Here is a tiny trained network, its code and every weight. The questions are about switching its units off for an input and a class, where a switched-off unit gives its printed mean instead of its output.

import numpy as np


def w(rows, s, z=0):
    codes = np.array(rows[::2]) - 128.0
    scale = np.full(codes.shape[1], s)
    scale[-1] = z or s
    return codes * scale


def f(y):
    return y / 2 * (1 + np.tanh(0.7978845608 * (y + 0.044715 * y**3)))


def log_softmax(a):
    a = a - a.max(-1, keepdims=True)
    return a - np.log(np.exp(a).sum(-1, keepdims=True))


def net(x, mask):
    res = np.array(x, float).reshape(1, 8) / 4 @ E
    y = f(res @ A[0][:, :-1].T + A[0][:, -1])
    res = res + np.where(mask, y, B[0][:, -1]) @ B[0][:, :-1]
    return log_softmax(res[-1] @ U[:, :-1].T + U[:, -1])


A, B = {}, {}
E = w([
[192,149,234,174],'x0',
[130,131,128,124],'x1',
[157,163,140,33],'x2',
[128,127,127,127],'x3',
[80,31,206,65],'x4',
[129,130,128,126],'x5',
[128,125,129,130],'x6',
[254,63,90,116],'x7',
],0.0083)
A[0] = w([
[139,207,65,128,82],'N0',
[73,94,46,88,53],'N1',
[192,222,113,177,95],'N2',
[91,71,129,227,91],'N3',
[155,153,194,150,61],'N4',
[141,192,138,57,151],'N5',
[186,63,112,125,80],'N6',
[200,146,221,156,47],'N7',
[97,80,111,186,246],'N8',
[137,173,60,148,91],'N9',
[10,170,153,188,99],'N10',
[141,218,76,158,75],'N11',
[98,53,166,92,73],'N12',
[124,110,166,178,166],'N13',
[110,107,129,202,143],'N14',
[185,154,246,191,158],'N15',
[35,242,178,91,60],'N16',
[113,76,39,90,95],'N17',
[188,113,88,151,78],'N18',
[151,209,180,16,158],'N19',
],0.012,0.013)
B[0] = w([
[110,104,147,122,151],'N0',
[109,174,136,251,156],'N1',
[92,87,161,95,172],'N2',
[124,60,109,214,159],'N3',
[104,150,124,234,136],'N4',
[138,100,80,118,168],'N5',
[200,129,178,158,154],'N6',
[111,166,127,203,156],'N7',
[130,147,92,39,247],'N8',
[90,123,165,136,149],'N9',
[190,137,143,140,187],'N10',
[95,94,178,91,155],'N11',
[70,90,214,108,154],'N12',
[119,138,106,107,171],'N13',
[146,75,109,103,162],'N14',
[97,151,105,132,218],'N15',
[210,119,145,157,174],'N16',
[131,183,152,195,172],'N17',
[166,120,168,118,146],'N18',
[114,87,82,121,196],'N19',
],0.014,0.013)
U = w([
[35,79,255,82,75],'0',
[237,118,186,126,84],'1',
[40,201,103,179,113],'2',
[106,133,91,61,218],'3',
[105,136,97,57,209],'4',
[102,143,92,59,198],'5',
[99,36,38,108,4],'6',
],0.012)

Each question gives the input, the list of numbers given to net, and the class t.
The units are the neurons (one row each of A and B). Each row of codes is followed by its name. A weight is (code - 128) times the scale printed after its matrix; where a second scale follows, it is the last column's (A, B and U).
mask holds one flag per neuron, in row order. A switched-off neuron (its flag False) gives its mean, the last column of its row in B, instead of its output. The means were averaged over made-up inputs and are rounded, as every weight is.
A unit's drop is (log p(t) with every unit on - log p(t) with that unit switched off) / (log p(t) with every unit on - log p(t) with every unit switched off).
The circuit of an input: a set's keep is (log p(t) with only the set's units on - log p(t) with every unit switched off) / (log p(t) with every unit on - log p(t) with every unit switched off). Starting from the 12 units with the biggest drops (on a tie, the unit counted first), units are removed one at a time, each time the one whose removal leaves the highest keep (on an exact tie, the one counted first), for as long as the keep stays at least 0.8.
circuit, biggest first: the units of the circuit, biggest drop first
most important unit: the unit with the biggest drop
top k neurons: the k neurons with the biggest drops, biggest first
drop when u is switched off: that unit's drop, to one decimal
input [6,3,2,-5,-3,-3,-6,3], class 2: most important unit : N7
input [-6,-8,-1,-5,-8,-5,-8,-2], class 0: circuit, biggest first : N11, N9
input [8,-8,2,6,6,7,7,5], class 2: circuit, biggest first : N7, N15
input [-4,6,8,2,-7,2,1,1], class 6: top 4 neurons : N5, N19, N8, N12
input [-5,0,4,-6,-1,-3,-2,-6], class 1: circuit, biggest first : N16, N10
input [4,-1,-7,-7,-3,-3,-4,0], class 6: circuit, biggest first : N3, N14
input [5,-1,-6,1,3,-5,-7,-3], class 3: circuit, biggest first : N8, N13
input [8,5,-3,2,6,2,6,0], class 2: top 2 neurons : N7, N15
input [7,7,1,-3,-4,0,6,6], class 2: circuit, biggest first : N15, N7
input [2,2,6,7,-6,0,6,-2], class 0: circuit, biggest first : N2, N11
input [-8,6,-1,-3,4,-5,6,-7], class 2: top 2 neurons : N1, N6
input [-2,-3,5,4,-6,-5,3,8], class 1: top 4 neurons : N6, N18, N8, N15
input [-1,-5,-6,-8,-5,-2,5,-8], class 1: top 2 neurons : N10, N16
input [-3,-2,-1,-1,8,6,-6,7], class 0: circuit, biggest first : N12
input [-1,3,8,3,3,5,-2,3], class 6: circuit, biggest first : N19, N5
input [-5,-7,8,0,5,-4,1,-5], class 6: top 2 neurons : N19, N5
input [-4,-4,6,3,-7,7,-4,-2], class 0: circuit, biggest first : N11, N9, N0
input [5,-4,-6,8,-4,8,-2,4], class 4: top 2 neurons : N19, N8
input [2,2,-5,1,-4,-8,-6,-8], class 1: top 2 neurons : N10, N16
input [-5,6,-1,-2,0,0,1,8], class 1: circuit, biggest first : N6
input [-7,4,-1,1,-6,3,7,7], class 1: circuit, biggest first : N18, N17
input [1,-2,-8,7,0,0,3,2], class 6: top 3 neurons : N3, N14, N17
input [2,5,4,1,-8,4,-4,-6], class 0: top 2 neurons : N11, N2
input [3,-2,-6,7,5,0,-7,-2], class 3: top 2 neurons : N8, N19
input [-1,-4,-7,8,4,-5,4,-3], class 6: top 2 neurons : N3, N14
input [7,6,8,8,2,-8,-8,-8], class 1: top 2 neurons : N16, N8
input [6,-8,-8,-1,-8,8,1,-4], class 0: circuit, biggest first : N2
input [-1,1,-6,3,2,-2,2,-7], class 1: top 2 neurons : N10, N16
input [5,-6,-6,2,-7,-1,5,-6], class 0: top 2 neurons : N2, N11
input [-5,-4,-2,5,6,-2,2,0], class 0: drop when N12 is switched off : 1.5
